Below is a small trained network, with its code and all its weights. Each question gives an input and a target symbol and asks what happens when units are switched off, that is, made to give their printed mean instead of their output.

import numpy as np


def w(rows, s, z=0):
    codes = np.array(rows[::2]) - 128.0
    scale = np.full(codes.shape[1], s)
    scale[-1] = z or s
    return codes * scale


def f(y):
    return y / 2 * (1 + np.tanh(0.7978845608 * (y + 0.044715 * y**3)))


def softmax(a):
    e = np.exp(a - a.max(-1, keepdims=True))
    return e / e.sum(-1, keepdims=True)


def log_softmax(a):
    a = a - a.max(-1, keepdims=True)
    return a - np.log(np.exp(a).sum(-1, keepdims=True))


def net(x, mask):
    ids = ['ΛΞΣΩβζτ'.index(c) for c in x.split()]
    T = len(ids)
    res = E[ids] + P[:T]
    r = res
    for j in range(2):
        rows = slice(3 * j, 3 * j + 3)
        q, k, v = (r @ M[0][rows].T for M in (Q, K, V))
        z = softmax(np.where(np.tri(T) > 0, q @ k.T / 3**0.5, -1e9)) @ v
        o = O[0][rows]
        res = res + np.where(mask[j], z, o[:, -1]) @ o[:, :-1]
    y = f(res @ A[0][:, :-1].T + A[0][:, -1])
    res = res + np.where(mask[2:10], y, B[0][:, -1]) @ B[0][:, :-1]
    return log_softmax(res[-1] @ U[:, :-1].T + U[:, -1])


Q, K, V, O, A, B = {}, {}, {}, {}, {}, {}
E = w([
[61,141,219,53,159,142],'Λ',
[157,40,89,187,93,73],'Ξ',
[129,60,212,126,157,49],'Σ',
[210,150,189,159,183,196],'Ω',
[156,1,169,32,120,180],'β',
[95,242,70,124,55,154],'ζ',
[42,123,165,199,139,137],'τ',
],0.016)
P = w([
[70,1,69,125,206,140],'0',
[58,156,196,70,65,117],'1',
[91,190,195,87,77,119],'2',
[106,177,186,113,86,127],'3',
[142,141,165,129,73,155],'4',
[154,127,144,133,80,159],'5',
[136,210,160,149,102,136],'6',
[149,192,152,155,104,148],'7',
[164,165,138,156,111,162],'8',
[186,126,111,155,115,181],'9',
[178,148,95,163,119,181],'10',
],0.0093)
Q[0] = w([
[132,136,91,144,155,81],'head 1',
[132,116,148,74,87,201],'head 1',
[143,118,105,139,133,96],'head 1',
[107,126,77,178,101,54],'head 2',
[11,96,156,129,164,209],'head 2',
[101,151,74,138,135,87],'head 2',
],0.012)
K[0] = w([
[164,149,125,121,95,100],'head 1',
[112,148,77,98,187,177],'head 1',
[134,136,113,90,112,98],'head 1',
[136,247,155,126,59,128],'head 2',
[47,122,126,170,174,196],'head 2',
[160,155,95,113,78,142],'head 2',
],0.014)
V[0] = w([
[162,63,113,180,193,115],'head 1',
[98,151,163,52,227,128],'head 1',
[144,143,75,211,109,116],'head 1',
[119,198,255,21,83,88],'head 2',
[48,177,161,225,170,81],'head 2',
[185,121,156,120,107,88],'head 2',
],0.0089)
O[0] = w([
[240,66,176,159,243,166,252],'head 1',
[94,121,249,175,95,188,21],'head 1',
[125,199,1,253,164,193,84],'head 1',
[233,109,161,103,37,176,42],'head 2',
[3,67,140,138,117,242,204],'head 2',
[192,128,164,29,133,230,125],'head 2',
],0.0059,0.0029)
A[0] = w([
[115,99,125,80,2,108,199],'neuron 1',
[167,144,52,152,107,138,69],'neuron 2',
[146,126,134,117,78,153,74],'neuron 3',
[139,190,221,31,140,233,252],'neuron 4',
[94,78,102,95,165,51,199],'neuron 5',
[132,184,145,107,147,179,39],'neuron 6',
[175,104,92,152,77,60,185],'neuron 7',
[226,134,81,31,111,93,109],'neuron 8',
],0.0084,0.0025)
B[0] = w([
[82,180,156,81,120,96,232],'neuron 1',
[155,31,96,130,126,168,174],'neuron 2',
[37,120,156,145,157,84,148],'neuron 3',
[195,40,31,156,91,154,254],'neuron 4',
[70,254,205,116,65,97,218],'neuron 5',
[131,102,74,102,210,84,127],'neuron 6',
[173,103,214,135,142,107,229],'neuron 7',
[134,145,90,114,90,203,196],'neuron 8',
],0.0097,0.0065)
U = w([
[152,93,181,156,105,140,118],'Λ',
[100,173,242,96,128,53,169],'Ξ',
[114,61,81,61,177,121,58],'Σ',
[193,75,130,189,196,152,216],'Ω',
[187,151,197,86,115,95,195],'β',
[126,183,87,95,79,183,254],'ζ',
[84,140,205,181,111,254,75],'τ',
],0.0086,0.0027)

Each question gives the input, a string of symbols that net reads in full, and the target symbol t.
The units are the heads (3 rows each of Q, K, V and O) and the neurons (one row each of A and B). Each row of codes is followed by its name. A weight is (code - 128) times the scale printed after its matrix; where a second scale follows, it is the last column's (O, A, B and U).
mask holds one flag per unit, heads first, then neurons. A switched-off unit (its flag False) gives its mean, the last column of its rows in O or B, instead of its output. The means were averaged over made-up inputs and are rounded, as every weight is.
A unit's drop is (log p(t) with every unit on - log p(t) with that unit switched off) / (log p(t) with every unit on - log p(t) with every unit switched off).
unit that matters most: the unit with the biggest drop
k most important neurons: the k neurons with the biggest drops, biggest first
heads that matter: for each layer, one digit per head in row order, 1 if its drop is at least 0.15 and else 0, layers parted by /
drop when u is switched off: that unit's drop, to one decimal
input β Ξ Λ, target β: 2 most important neurons => (neuron 4; neuron 5)
input ζ Ξ Ξ τ Σ Ξ ζ β β, target ζ: 2 most important neurons => (neuron 8; neuron 1)
input Σ Σ Ξ Σ, target Λ: unit that matters most => head 2
input Ξ Ξ Σ Σ ζ Σ Σ Σ, target Ω: heads that matter => 01
input Ω Ξ Σ Σ Ξ Ξ β, target Ω: heads that matter => 10
input Ξ ζ Ξ Ω, target Ω: 2 most important neurons => (neuron 1; neuron 5)
input β Ω Ξ Σ β, target β: heads that matter => 01
input Ξ β ζ Ξ, target Ξ: heads that matter => 00
input Ξ Ω Ξ Ξ β Ξ Ω ζ Ξ Λ, target Ξ: 2 most important neurons => (neuron 5; neuron 8)
input Ω β Λ Ξ, target Ξ: heads that matter => 10
input Σ β Λ Ξ Ξ Ξ Σ ζ β, target Σ: 3 most important neurons => (neuron 4; neuron 5; neuron 7)
input Σ ζ Ξ Ξ Ξ Ω, target Ω: heads that matter => 00
input ζ τ Ξ τ Ξ Λ, target ζ: 4 most important neurons => (neuron 4; neuron 7; neuron 1; neuron 2)
input ζ Ξ Σ β ζ ζ Σ Ξ Ξ Σ β, target ζ: most important neuron => (neuron 8)
input Λ β Σ Σ Ξ Λ, target Λ: heads that matter => 11
input τ Ξ Ξ Σ τ Σ Ξ Ω Ξ β, target τ: heads that matter => 01
input Ξ Λ Ξ β, target Ξ: heads that matter => 01
input ζ Σ Σ τ τ Σ τ Ξ Ξ Λ, target Σ: 2 most important neurons => (neuron 4; neuron 5)
input Ω ζ Σ Ω τ Σ Ξ β β, target Ω: 3 most important neurons => (neuron 4; neuron 1; neuron 5)
input Ω β Σ Ξ ζ τ Σ ζ Ξ Λ, target Ω: 2 most important neurons => (neuron 4; neuron 1)
input τ Ξ Ξ Σ β τ Ξ Λ, target τ: most important neuron => (neuron 1)
input τ β Ξ Ξ Λ Ξ Λ Λ, target τ: drop when head 1 is switched off => 0.2
input Ξ Ω Σ Σ ζ Ξ, target β: drop when neuron 7 is switched off => 0.3
input Σ Ω β, target Σ: drop when neuron 4 is switched off => 1.7
input τ Ω Σ Ξ Ξ Σ β, target τ: drop when head 2 is switched off => 2.0
